Below is a small trained network, with its code and all its weights. Each question gives an input and a class and asks what happens when units are switched off, that is, made to give their printed mean instead of their output.

import numpy as np


def w(rows, s, z=0):
    codes = np.array(rows[::2]) - 128.0
    scale = np.full(codes.shape[1], s)
    scale[-1] = z or s
    return codes * scale


def f(y):
    return np.maximum(y, 0)


def log_softmax(a):
    a = a - a.max(-1, keepdims=True)
    return a - np.log(np.exp(a).sum(-1, keepdims=True))


def net(x, mask):
    res = np.array(x, float).reshape(1, 3) / 4 @ E
    y = f(res @ A[0][:, :-1].T + A[0][:, -1])
    res = res + np.where(mask, y, B[0][:, -1]) @ B[0][:, :-1]
    return log_softmax(res[-1] @ U[:, :-1].T + U[:, -1])


A, B = {}, {}
E = w([
[58,108,53,188,83,192,223,26,208,254,58],'x0',
[220,49,161,223,37,242,29,87,43,170,218],'x1',
[203,209,211,213,117,44,199,189,43,211,33],'x2',
],0.0044)
A[0] = w([
[132,85,98,209,38,222,213,53,137,248,43,238],'n0',
[30,193,73,51,199,30,232,202,199,61,68,252],'n1',
[208,207,221,196,72,66,190,194,73,214,49,220],'n2',
[195,219,215,195,140,35,210,203,40,173,51,252],'n3',
[235,40,154,193,44,214,40,118,83,49,215,252],'n4',
[217,85,248,215,61,193,27,217,41,73,222,250],'n5',
[56,118,69,35,200,42,78,204,213,30,208,252],'n6',
[56,169,40,54,197,26,214,54,230,200,30,249],'n7',
[198,196,227,207,52,115,218,104,43,225,19,241],'n8',
[2,35,41,53,156,216,129,67,209,113,187,242],'n9',
[125,57,68,96,57,234,46,70,175,72,210,250],'n10',
[219,55,201,200,20,215,61,63,37,209,217,240],'n11',
[203,182,224,123,135,67,23,226,1,42,169,252],'n12',
[171,124,169,46,203,52,50,196,82,38,191,234],'n13',
[71,44,49,49,184,166,32,190,189,26,225,252],'n14',
[172,193,190,197,174,36,198,195,20,154,38,242],'n15',
[105,41,44,147,67,222,29,58,202,121,205,250],'n16',
[84,162,103,197,61,143,209,51,191,212,58,224],'n17',
[44,60,66,55,181,161,207,55,212,170,119,213],'n18',
[25,89,33,108,165,99,217,40,215,210,48,248],'n19',
],0.0042,0.0028)
B[0] = w([
[226,25,18,223,204,224,245,47,64,204,181,212],'n0',
[72,229,255,42,194,67,183,183,167,49,31,238],'n1',
[227,34,75,222,195,197,176,211,33,76,29,241],'n2',
[249,106,227,185,239,70,108,215,32,22,32,255],'n3',
[44,47,34,196,37,42,28,178,212,141,223,232],'n4',
[127,21,38,209,44,15,23,237,87,92,219,250],'n5',
[36,247,237,26,37,65,58,108,228,64,36,215],'n6',
[89,234,226,73,212,220,216,101,111,215,45,235],'n7',
[197,23,39,214,222,228,238,150,32,136,51,241],'n8',
[36,224,186,53,30,185,170,15,216,229,199,216],'n9',
[47,121,32,200,32,62,86,47,230,200,247,207],'n10',
[206,31,27,221,65,185,49,104,58,193,220,239],'n11',
[152,35,197,118,74,20,26,227,42,51,190,249],'n12',
[51,199,202,37,43,25,57,196,222,31,61,219],'n13',
[33,218,160,62,42,27,28,106,249,64,195,217],'n14',
[218,141,215,167,222,54,109,216,11,58,40,243],'n15',
[59,100,36,203,39,76,130,30,231,224,222,208],'n16',
[224,137,61,216,222,227,233,44,62,206,26,204],'n17',
[44,219,206,37,136,210,195,12,215,214,101,198],'n18',
[76,229,217,108,202,231,227,54,161,214,61,222],'n19',
],0.0037,0.0077)
U = w([
[40,212,222,33,78,46,59,131,239,26,97,248],'0',
[48,217,202,57,111,236,205,50,191,216,131,194],'1',
[55,71,62,163,39,48,45,181,215,69,237,106],'2',
[94,71,46,195,63,211,179,30,211,213,228,102],'3',
[198,176,246,74,192,61,94,205,36,23,38,169],'4',
[185,203,191,150,228,205,222,132,60,186,34,46],'5',
[209,39,114,193,124,78,36,232,30,80,184,55],'6',
[216,36,24,228,151,252,195,96,29,159,147,35],'7',
],0.004,0.0017)

Each question gives the input, the list of numbers given to net, and the class t.
The units are the neurons (one row each of A and B). Each row of codes is followed by its name. A weight is (code - 128) times the scale printed after its matrix; where a second scale follows, it is the last column's (A, B and U).
mask holds one flag per neuron, in row order. A switched-off neuron (its flag False) gives its mean, the last column of its row in B, instead of its output. The means were averaged over made-up inputs and are rounded, as every weight is.
A unit's drop is (log p(t) with every unit on - log p(t) with that unit switched off) / (log p(t) with every unit on - log p(t) with every unit switched off).
The circuit of an input: a set's keep is (log p(t) with only the set's units on - log p(t) with every unit switched off) / (log p(t) with every unit on - log p(t) with every unit switched off). Starting from the 12 units with the biggest drops (on a tie, the unit counted first), units are removed one at a time, each time the one whose removal leaves the highest keep (on an exact tie, the one counted first), for as long as the keep stays at least 0.8.
circuit, biggest first: the units of the circuit, biggest drop first
unit that matters most: the unit with the biggest drop
k most important neurons: the k neurons with the biggest drops, biggest first
drop when u is switched off: that unit's drop, to one decimal
input [6,1,7], class 7: circuit, biggest first	[n0, n8]
input [-4,0,-6], class 0: unit that matters most	n6
input [-2,0,-1], class 0: circuit, biggest first	[n8, n2]
input [0,-1,-6], class 0: circuit, biggest first	[n14, n6]
input [4,2,-7], class 3: 2 most important neurons	[n16, n10]
input [1,5,0], class 3: circuit, biggest first	[n3, n15]
input [-1,-1,-8], class 0: circuit, biggest first	[n14, n6]
input [0,7,-5], class 2: 2 most important neurons	[n4, n5]
input [5,4,0], class 3: 2 most important neurons	[n3, n15]
input [1,3,-2], class 3: drop when n3 is switched off	0.1
input [1,-8,2], class 5: drop when n12 is switched off	0.2
input [1,-5,5], class 5: drop when n3 is switched off	-0.1
